kadog: [113 153 131 129  69 133 119 112 108 133 120  44 119 134 112 152 139]
kidat: [113 153 131 129  69 142 143 112 108 133 120  44 119 134 112 152 139]
fara: [133 152 113  69 111 112 112 108 119 129 120 139 131 153 119 133  44]
where: [142] => kidat, 5
q: [133 152 113  69 111 112 112 108 119 129 120 139 131 153 119 133  44] => fara
perm: [ 69 143 134 152  44 142 139 129 112 133 113 119 153 112 108 120 131] => kidat
perm: [139 113 153 131 129  69 133 119 112 108 133 120  44 119 134 112 152] => kadog
q: [113 153 131 129  69 133 119 112 108 133 120  44 119 134 112 152 139] => kadog

vak: [112 120  85 123  85 106 119 116 113  91 115 120  68 165 114]
nak: [105  90 108 133  91 132  89  93 171 116  99 130 133 150 122]
nivof: [116 126  74 124  94 121 103  95  74 115 155 120 103 103  74]
fesa: [126 157  51 135  93  76  78 110 140 125 130 162 106 125 145]
vurel: [ 93 105 115  73 103  94 100  79 126 107  80 138  77 161  69]
diral: [126 157  51  76  93  76  78 110 140 125 130 162  65 109 137]
vipe: [ 74  74 102 121 126 155  94 120 116  74 103 115  95 124 103]
zife: [130 140 153 109 134 116 121 122 113 104 107 131 140 149 135]
tisus: [140 134  77 149 122 113 140 132 153 109 121 104 116 135 107]
tinu: [ 95 138  86 134 107  98  93 101 150 109 117 120  55 163  99]
places nivof: [74] => 2 8 14
perm: [ 55 163  99  95 138  86 134 107  98  93 101 150 109 117 120] => tinu
perm: [ 74 116 126  74 124  94 121 103  95  74 115 155 120 103 103] => nivof
perm: [104 107 109 113 116 121 122 130 131 134 135 140 140 149 153] => zife
places diral: [76] => 3 5
places nak: [105] => 0
where: [117] => tinu, 10

dudel: [105 112 139 138 115 138  95 147 142 138]
saf: [117 108 138 139 121 141  98 159 185 124]
Bevo: [110 115 128 117 127 135 129 128 133 130]
gikob: [118 122 127 120 130 131 176 124  72  93]
natu: [119 156 110 137 139 184 166 149 100  93]
Rom: [118 122 127 120 130 131 128 127 126 130]
Kogep: [118 122 127 120 130 146  94 148 147 128]
perm: [100  93 119 156 110 137 139 184 166 149] => natu
where: [141] => saf, 5
perm: [118 120 122 126 127 127 128 130 130 131] => Rom
where: [135] => Bevo, 5

Nid: [206 155 152 128]
gar: [129 135 164 196]
dof: [129  92 190 142]
perm: [142 129  92 190] => dof
where: [128] => Nid, 3

sabo: [ 90  83 177  68 204 149 129 201  96  82  84 109 166  67 210 175 157 130
 113  83 119 166  89 204 171 131  67 157  82  49 204 161 100 118 176 140
 117 102]
mogu: [192 200 167 103 190 126  54  90  60 206  90 117 182 136  95  92 105  68
  96  90 125  47  62  56  47  80 169  81  47 130 112  95  59 165  66 174
  53  47]
Kevi: [ 90  83 177  68  59 149 129 201  96 169  84 109 166  67 210 175 157 130
 113 183 119 166  89 204 171 131  67  81  46 139 112  95  66 165  66 174
  53 106]
places mogu: [47] => 21 24 28 37
places sabo: [83] => 1 19
where: [100] => sabo, 32
q: [192 200 167 103 190 126  54  90  60 206  90 117 182 136  95  92 105  68
  96  90 125  47  62  56  47  80 169  81  47 130 112  95  59 165  66 174
  53  47] => mogu
where: [60] => mogu, 8

fem: [151 153 151 110  92 124 157 124 106 133  95 166 168  82 142 120 106 131
 135 134 181 173 133 147 140  74 167 105 137]
numi: [ 76 161 167 170 128 124 134 106 182 115 153 164 133 120 168 110 142 125
 183 133  92 105 145 151 128 135 143 173  95]
kek: [146 135 126 133  92 124 145 128 113 133 116 153 132 106 142 120 106 130
 135 134 146 162 133 143 148 117 165 105 125]
Luv: [151 150 164 110  92 124 173 125 113 133  95 168 180  95 142 116 106 150
 137 134 183 177 133 144 148  75 167 105 150]
Kavu: [151 153 164 110  92 124 173 128 113 140  95 168 182 101 158 120 106 161
 135 134 183 170 133 144 182  68 167 121 125]
gerar: [151 153 164 110  92 124 173 128 120 133  95 168 182 115 142 145 106 161
 135 134 183 170 133 143 127  76 167 105 125]
zezuv: [151 153 167 112  80 124 178 128 126 133 183 183 182 119 142 130 106 162
 133 134 183 170 133 143 183  77 167 105 121]
mene: [146 127 153 110  94 124 151 123 113 133 111 168 130  90 152 120 106 137
 135 124 174 170 133 143 141  78 153 105 125]
gem: [151 153 164 110  92 124 180 128 113 133  90 172 182 106 142 120 106 161
 135 134 183 171 140 136 140  50 167 102 125]
bufu: [151 153 164 114  92 124 173 128 113 133  95 168 182 121 142 128 106 161
 135 134 183 170 133 143 140  76 167 105 125]
places Luv: [116] => 15
where: [68] => Kavu, 25
perm: [173 143 168 151 164 120 127 105 182 110 115 167  92 125 161 183 133 134
 145 135 106 142  76  95 124 128 133 153 170] => gerar
places Kavu: [124] => 5
places zezuv: [183] => 10 11 20 24
q: [151 153 164 110  92 124 173 128 113 140  95 168 182 101 158 120 106 161
 135 134 183 170 133 144 182  68 167 121 125] => Kavu

Kibe: [ 80 153  85 138  74 131]
Tuz: [ 86 181  97 146  84 132]
voku: [124 187 174 155 174 121]
gemer: [180 144 157 113 176 154]
segor: [ 97 203 118 154 108 132]
bovoz: [181 154 152 167 171 154]
Rek: [ 95 200 114 153 103 132]
nel: [103  48 108 131 111 108]
lepi: [167 200 109 136 112 151]
kifi: [ 80 147  83 138  72 130]
Repi: [ 87 184  97 147  86 131]
Tez: [132 137 188 134 193 110]
where: [155] => voku, 3
places nel: [108] => 2 5
where: [114] => Rek, 2

kipa: [170 163 100  97]
nalu: [ 95  87 129 192]
megov: [175 169  95 100]
Bezal: [109 116 146 136]
kazot: [ 99 100 151 153]
lem: [102 112 146 145]
dopo: [167 167 100  98]
mep: [115 115 143 138]
sobuv: [ 80  80 121  80]
fuvek: [106 110 145 138]
places sobuv: [80] => 0 1 3
where: [136] => Bezal, 3
where: [116] => Bezal, 1

Sanul: [ 66  90  42 161]
Lirip: [ 66  42 162  90]
Veva: [ 90  87  43 178]
where: [43] => Veva, 2
perm: [178  90  43  87] => Veva
where: [87] => Veva, 1
perm: [161  66  90  42] => Sanul
perm: [ 42  90 162  66] => Lirip
perm: [ 90  42 161  66] => Sanul
where: [162] => Lirip, 2

ged: [124 165 100 140 125  88 129 148 118 138 142 125 131  58 116 143 136]
mutuf: [ 94 102 128 119 102 130 140 122 122 101 145 134 100 122 136 141 167]
Mon: [ 58 136 125 100 130 148 142 165 143 116 129  88 140 120 131 138 118]
sevu: [ 58 136 125 100 124 148 142 165 143 116 129  88 140 111  97 143  84]
places mutuf: [102] => 1 4
perm: [116 125  88 100 136  58 120 129 140 118 142 143 148 130 131 138 165] => Mon
where: [119] => mutuf, 3
q: [ 94 102 128 119 102 130 140 122 122 101 145 134 100 122 136 141 167] => mutuf

Nevok: [105  86 110 118 129 144  80 175 128 132 108 140 144 144 133 129 141 140
 116 110 140 133 100 109 112 145 126 148  80 115 143  62 168]
nur: [113 138 165 168 163  92 115 188 131 127 119 134 128 148 163 132 139 177
 105 120 183 160 105 128  94 119 131 156 212 105 127 137  82]
pezul: [156 133 213 171 184 140  99 110 121 152 105 114 134 123 147 138 161 145
 154 135 145 128 120  83 132 217 155 121 138 116 169 137 127]
mosi: [146 120 203 171 201 137  75 126 122 136 153 135 140 143 135 131 162 132
 150 100 126 142 126  85 132 209 161 125 137 153 145 135 153]
bepu: [ 89  88 109  95 135 131  80 158 131 146 105 153 147 140 146 118 149 131
 119 131 137 127 106 112 105 143 106 158  85 119 142  67 149]
zad: [ 98 134 144 166 150  84 135 187 136 117  93 122 131 159 158 110 147 170
 106 110 196 146  96 144  97 117 154 155 202 110 121 138 111]
Zuri: [164 127 207 185 197 145  56 104 131 133 106 118 147 124 142 146 160 161
 160 134 148 125 123  82 145 203 151 141 139 123 150 139 156]
Mav: [113 137 170 163 162  85 124 189 131 126 116 140 125 152 159 140 132 174
 108 112 177 158 102 126 118 124 128 148 214 100 129 137  88]
places bepu: [119] => 18 29
places mosi: [153] => 10 29 32
where: [174] => Mav, 17

givug: [161 103 151 102 112 142 135  73 176 139  50 175 138 105  90 190 171  91
 149 141 108 194  77 152 147 107 101 126 174 111 112  55 160 114 136 110
 154 125 162  97 163 136 142 127]
tuper: [142 109 138 108  98 129 115 109 181 148  89 152  66 123 138 188 155 102
 146 157 141 166 144 167 159  77  66 120 181 123  96  91 198 130 145 109
 126  98 152  57 118 174 110  70]
femik: [154 104 147 102 126 151 125  79 178 154  70 188 125  83 117 191 174 112
 160 136 117 179  64 150 151  87  80 132 142 128 110  68 187 103 125 120
 156 154 170 101 125 140 135  98]
Zari: [119  96 142  99 106 111 160 107 161 113  60 156 133 106 104 182 166  89
 167 164 104 173  59 154 139 113  91 127 173 114  93  71 148 125 138  98
 187  76 135  59 160 162 116  98]
Mufir: [102 104  49 152 104  91 115 110 119 152 185 182  84 149 141 201 170 162
 180  93 130 129 148 128 102  95 123 122 129 107  94  89  78 181 154 121
 102 164  69 121 104 195 150 136]
kab: [123 123 120  83  89 111 138  84 152 138  86 144 111 135 124 158 179 102
 155 139 103 151  66 144 136  93  74 141 184 144  90  83 167 124 128  84
 164  88 167  61 174 144  83  73]
nemun: [171 134 108 137 118 173  74  79 108  77  88 127 180  86  82 104 102 108
 107 134 128 172 125 162  97  97  85  96 143 124  97 142 190  73 159  77
 117 156 160 170  85 180  99 124]
pefot: [ 96 134 134  77  79  97 170  97 162 127  82 155 108 108 124 172 190  86
 124 142 118 180  77 159 117 107  73 108 171 102  99  88 180 128 125  85
 160  85 143  74 173 137  97 104]
vas: [169 118 117 118 120 116 165 127 167 112  53 175 140  84  88 195 163 100
 131 156  94 186  97 152 133 107  85 108 202 107 107  69 145 105 132  84
 199  92 121  78 168 151 142 121]
buf: [145 143 126  96  82 139 120 128 163 180  82 180  78 121 102 179 138  96
 176 221 119 185 114 164  99  41 111  93 152 118  97 105 185 124 123 117
 158 122 147  88 144 181 118  86]
venap: [149 150 128  91  69 136 129 130 162 141  84 181 102 102 104 180 152  94
 122 185 123 195 107 164  93  49 104  78 148 110 102 104 182 130 121 115
 201 121 152  95 170 154 119  89]
lopuf: [169 108 152 106 121 147 129  73 183 157  56 176 108  93 114 197 176 105
 140 131 122 188 102 150 160  93  70 128 171 114 113  63 198 105 136 126
 135 147 167 101 131 139 144 113]
perm: [ 89 119 154 170  95 152 121 201 115 121 130 182 104 102 110 148  78 104
  49  93 164 107 195 123 185 122  94 152 180 104 102 102 181  84 141 162
 130 129 136  69  91 128 150 149] => venap
perm: [ 73  74  77  77  79  82  85  85  86  88  96  97  97  97  99 102 104 107
 108 108 108 117 118 124 124 125 127 128 134 134 137 142 143 155 159 160
 162 170 171 172 173 180 180 190] => pefot

goki: [142 166 179 180 198 175 203 143 163 166 143 182 162 146 173 182 159 195
 169 145 166 141]
Tuzed: [ 58  68  95  62 105 177  47 175 170 111 159 147 128 118  64 146 178 126
  59 155  95 167]
Bagof: [109  62  91  53  92 168  34 171 163 106 156 138 123 116  57 135 172 114
  53 152  89 164]
where: [57] => Bagof, 14
where: [180] => goki, 3

fis: [123 122 151 124 123 173 150 133 192]
timal: [129  90  91 158 194  78 111 161  92]
vobat: [122 165 116  83 139  73 162  83 154]
Varuz: [ 62  64  74 163 165 192 151 188 144]
lotol: [117 144 103 101 158  84 111 116 105]
bez: [163 124 101  78  90  98 162  93 118]
gevis: [149  85 121 182 176 118 101 168  87]
Vasu: [124  69  82  80  78 201  75 176  74]
vora: [109 122 102 161 156 152  98 126 163]
gup: [ 89 117 156 182 167 171 127 185 116]
where: [127] => gup, 6
q: [163 124 101  78  90  98 162  93 118] => bez

Zum: [ 97 144 187  91 101 127 187 159  93]
Daro: [108 137 179  97 137 136  97 137  97]
bele: [110 116 154 109 133 120 169 139 118]
vor: [ 99 118 157  71 113 136 157 138 128]
fama: [ 92 170 166  50 117 169 126 128 136]
places Daro: [137] => 1 4 7
q: [ 97 144 187  91 101 127 187 159  93] => Zum

matig: [108 106 198  87]
mitu: [ 88 165 165  77]
lomud: [ 85 124  84  85]
Zivi: [158 197 197 197]
feva: [103 107  78  97]
sivi: [158 165 155 197]
where: [88] => mitu, 0
where: [107] => feva, 1
perm: [ 78  97 103 107] => feva
places lomud: [85] => 0 3
perm: [197 158 197 197] => Zivi
places mitu: [77] => 3
places Zivi: [197] => 1 2 3

dasek: [ 84 102 149 107 180  84]
tisel: [148 172 111  88 173  68]
tipes: [133 201 177 128  78 156]
rodit: [168 194 137 179 189  69]
Fom: [101  96  85 100 173 167]
fesas: [102  84 107 180 149  85]
where: [172] => tisel, 1
where: [156] => tipes, 5
places dasek: [84] => 0 5
where: [111] => tisel, 2
where: [68] => tisel, 5
perm: [107  84  84 180 102 149] => dasek

zofe: [164  59  90 126 125  70  99 165  86 105 113 138  90 129 169 184 155  73
 172 168 105 111 143 172 114 109 179 183 130 133 157 130 133 165 111 148
 116 127 178 203 105 179 103  98  66 112 134]
bidok: [ 99 184 141  63 121 118 117 107 120 126 170 120 173 164 126 141 161  68
 114 145 118  46 153 179 186 151 136 112 112 203 160 109 118 160 161 193
 129  77 162  64 121  92 184 161 136 107 126]
mepob: [151  48 114 120 117  69 137 149 116  96 107 126 104 125 166 195 143  71
 188 168 108 114 140 164 112 120  57 200 123 136 104 104 138 159 127 160
 122 187 166 104 111 170 114  82  78 112 126]
ribo: [153  46 114 118 112  68 141 151 120  92 107 126  64 126 161 184 145 161
 186 170  99 120 136 162 112 120  63 193 117 136 173 109 141 160 129 160
 118 184 164 203 118 179 121  77 161 107 126]
places ribo: [126] => 11 13 46
perm: [126 107 161  77 121 179 118 203 164 184 118 160 129 160 141 109 173 136
 117 193  63 120 112 162 136 120  99 170 186 161 145 184 161 126  64 126
 107  92 120 151 141  68 112 118 114  46 153] => ribo
places mepob: [104] => 12 30 31 39
where: [178] => zofe, 38

Lil: [ 94 105 159 136  67 152 114 120]
Vep: [110  98 193 107  87 102 106  59]
pif: [155 151 133 151 151 151 134 119]
kir: [155 117 133 120 201 128 134 119]
ludav: [120 134 134 201 155 119 128 117]
Tanu: [130  96 155 113 121  88  95 100]
zubom: [ 95  60 168 171 152 187 171  70]
places zubom: [60] => 1
places ludav: [128] => 6
places pif: [151] => 1 3 4 5
perm: [119 155 117 133 120 201 128 134] => kir

Dori: [ 76  76 197 182  52 132 200]
Pap: [123  78 131 131 131 123 123]
niv: [196 134  88 166  83  99 193]
tasul: [162  64 184  89 154  67 106]
places tasul: [89] => 3
perm: [ 83  88  99 134 166 193 196] => niv
places Pap: [131] => 2 3 4
perm: [ 88 166  99 193 134  83 196] => niv
where: [132] => Dori, 5
perm: [ 89 184  67 154  64 106 162] => tasul

Nunof: [125 154 139 154]
govot: [154 139 125 155]
sovuv: [213 122 134 110]
logul: [122 162 121 121]
telof: [190 135 126 140]
Delok: [ 98 143 115 117]
where: [143] => Delok, 1
places Nunof: [154] => 1 3
where: [134] => sovuv, 2
perm: [154 139 154 125] => Nunof

nas: [ 88  87 189 130 132  77 112  61 145 143 158]
Ret: [120 156  48  71 180  62  67  58  54  48  84]
mapu: [ 88 189  60  77 112 144 145 143 158 132  87]
where: [58] => Ret, 7
perm: [ 87 132 158 143 145 144 112  77  60 189  88] => mapu
where: [156] => Ret, 1

latob: [ 74  84 153  92]
rono: [131 144  77 210]
ras: [131 144 193  88]
Butod: [185 188 162  90]
vapo: [ 91 115 134 201]
pizi: [168 176 161 116]
rasem: [ 80  68 131 139]
fezu: [165 167 213  74]
where: [153] => latob, 2
where: [91] => vapo, 0

Tuv: [135 127 134 118 140 166 149 128  85  92 114 140 127  96 115 144 146 122
 132 124 139 109 142 126 135 110 137 112 124 113  73 150 120 146 131 125
 124  77 175 115 105 148 135 120 167 124 118 122 148 134 190 106 114 164
  98 138 167 134 142  87]
konav: [154 125 145 149 111 178 134  99 112 159  73 125 124 128  67 134 117 145
 111 143 108  84 157 126 129 133 138 113 129 158 107 132 146 110 121 118
 139 114 165 144  68 121 172 121 133 162 130 171 127 181 140 141 105 120
 111 142 145 114 126  92]
buk: [154 125 145 149 111 178 134  99 112  67  73 125 124 128  67 134 117 145
 111 143 108  67 157 126 129 133 138 113 129 158 107 132 146 110 121 118
 139 114 165 144 168 121 180 121  67 162 130 171 127 181 140 141 141 132
 128 182 146 141 183  99]
where: [183] => buk, 58
places buk: [67] => 9 14 21 44
q: [135 127 134 118 140 166 149 128  85  92 114 140 127  96 115 144 146 122
 132 124 139 109 142 126 135 110 137 112 124 113  73 150 120 146 131 125
 124  77 175 115 105 148 135 120 167 124 118 122 148 134 190 106 114 164
  98 138 167 134 142  87] => Tuv
perm: [ 73  77  85  87  92  96  98 105 106 109 110 112 113 114 114 115 115 118
 118 120 120 122 122 124 124 124 124 125 126 127 127 128 131 132 134 134
 134 135 135 135 137 138 139 140 140 142 142 144 146 146 148 148 149 150
 164 166 167 167 175 190] => Tuv
where: [166] => Tuv, 5

Lazag: [131 168 168 173 172 143]
zaki: [118  91 200  39 126 163]
mese: [ 91 163 171 199 126  39]
places zaki: [200] => 2
perm: [ 39  91 163 171 199 126] => mese
perm: [143 172 173 168 168 131] => Lazag
places Lazag: [172] => 4
where: [131] => Lazag, 0

bagib: [142  69 141 142]
Kofav: [ 69 142 142 142]
sifi: [198 198  69 141]
places sifi: [141] => 3
q: [ 69 142 142 142] => Kofav
perm: [142 142 142  69] => Kofav
perm: [141 198 198  69] => sifi
places bagib: [142] => 0 3
perm: [141 142 142  69] => bagib

teb: [215  48 104 125]
Dom: [178 128  85  91]
Rumol: [178  85  91 129]
kadeb: [166  34  91  94]
san: [131  91 149 139]
perm: [178  91  85 128] => Dom
where: [125] => teb, 3
q: [215  48 104 125] => teb
where: [131] => san, 0
perm: [ 91 129 178  85] => Rumol

bobi: [ 78  90  91  79  63 136  57]
daba: [ 64 136  63  90  78  78  90]
miv: [ 79 136  91  57  90  79  63]
places daba: [64] => 0
q: [ 78  90  91  79  63 136  57] => bobi
perm: [ 64  63  90  78  90  78 136] => daba
places bobi: [79] => 3
perm: [ 57 136  63  79  91  90  78] => bobi
perm: [ 78  90  64 136  63  90  78] => daba
places daba: [63] => 2

boged: [170 123 107 163 103 133 119 130 123 117 125 169 112 126 144 131 132  84
 121  48 125 125 153 148 115 131]
puzog: [167 123 112 144  93 123 118 123 126 107 133 162 118 124 137 126 118  89
 120  52 132 118 151 140 109 136]
Tula: [160 125 115 137  94 119 118 123 126 106 131 157 120 125 132 125 114  93
 120  59 135 123 144 135 108 138]
rut: [171 122 107 160 101 131 119 128 123 114 127 169 113 125 143 130 130  83
 121  46 126 122 154 147 114 132]
Pagu: [160 125 115 137  94 119 118 123 126 106 131 157 120 125 133 125 115  93
 120  58 135 123 145 135 108 138]
laro: [166 123 108 165 108 134 119 132 122 121 122 169 111 127 144 132 135  85
 121  51 123 131 151 126 117 130]
zif: [171 123 110 150  95 126 119 125 125 109 132 165 117 124 140 127 122  86
 121  48 130 117 154 144 110 134]
kezu: [108 157 132  59 114 138 131 123  94 135 120 160 144 125 118 106 126 115
 137 119 125  93 120 135 123 124]
Zos: [153 122 108 158 127 112 119 127 124 112 129 127 114 127 143 129 127  83
 121  46 127 119 155 147 112 133]
q: [170 123 107 163 103 133 119 130 123 117 125 169 112 126 144 131 132  84
 121  48 125 125 153 148 115 131] => boged
places Zos: [127] => 4 7 11 13 16 20
perm: [ 59  93  94 106 108 114 115 118 119 120 120 123 123 125 125 125 126 131
 132 135 135 137 138 144 157 160] => Tula

rabut: [127  93 109 153 126  80 101  90  95 127 101 112 120 135 153 105 160]
Getif: [127  93 109 153 126  80 101  90  95 127 101 112 120 135 170  98 103]
mem: [180 178 178 132 178 180 150 117 170 180 178 145 123 180 177 181 148]
Kuvo: [123 170 150 178 178 181 180 117 180 178 132 148 178 180 180 145 178]
roliz: [ 95 140 185 108 111 202 117 159 181 136  94 113 122 133 153 181 154]
Bizir: [129 120  86  84 126 149 131 129  71 126  59 198 169 192 136 104 146]
where: [113] => roliz, 11
perm: [ 80  90  93  95  98 101 101 103 109 112 120 126 127 127 135 153 170] => Getif
where: [154] => roliz, 16
places Kuvo: [180] => 6 8 13 14
places mem: [178] => 1 2 4 10
q: [129 120  86  84 126 149 131 129  71 126  59 198 169 192 136 104 146] => Bizir
perm: [117 123 132 145 148 150 170 178 178 178 178 178 180 180 180 180 181] => Kuvo

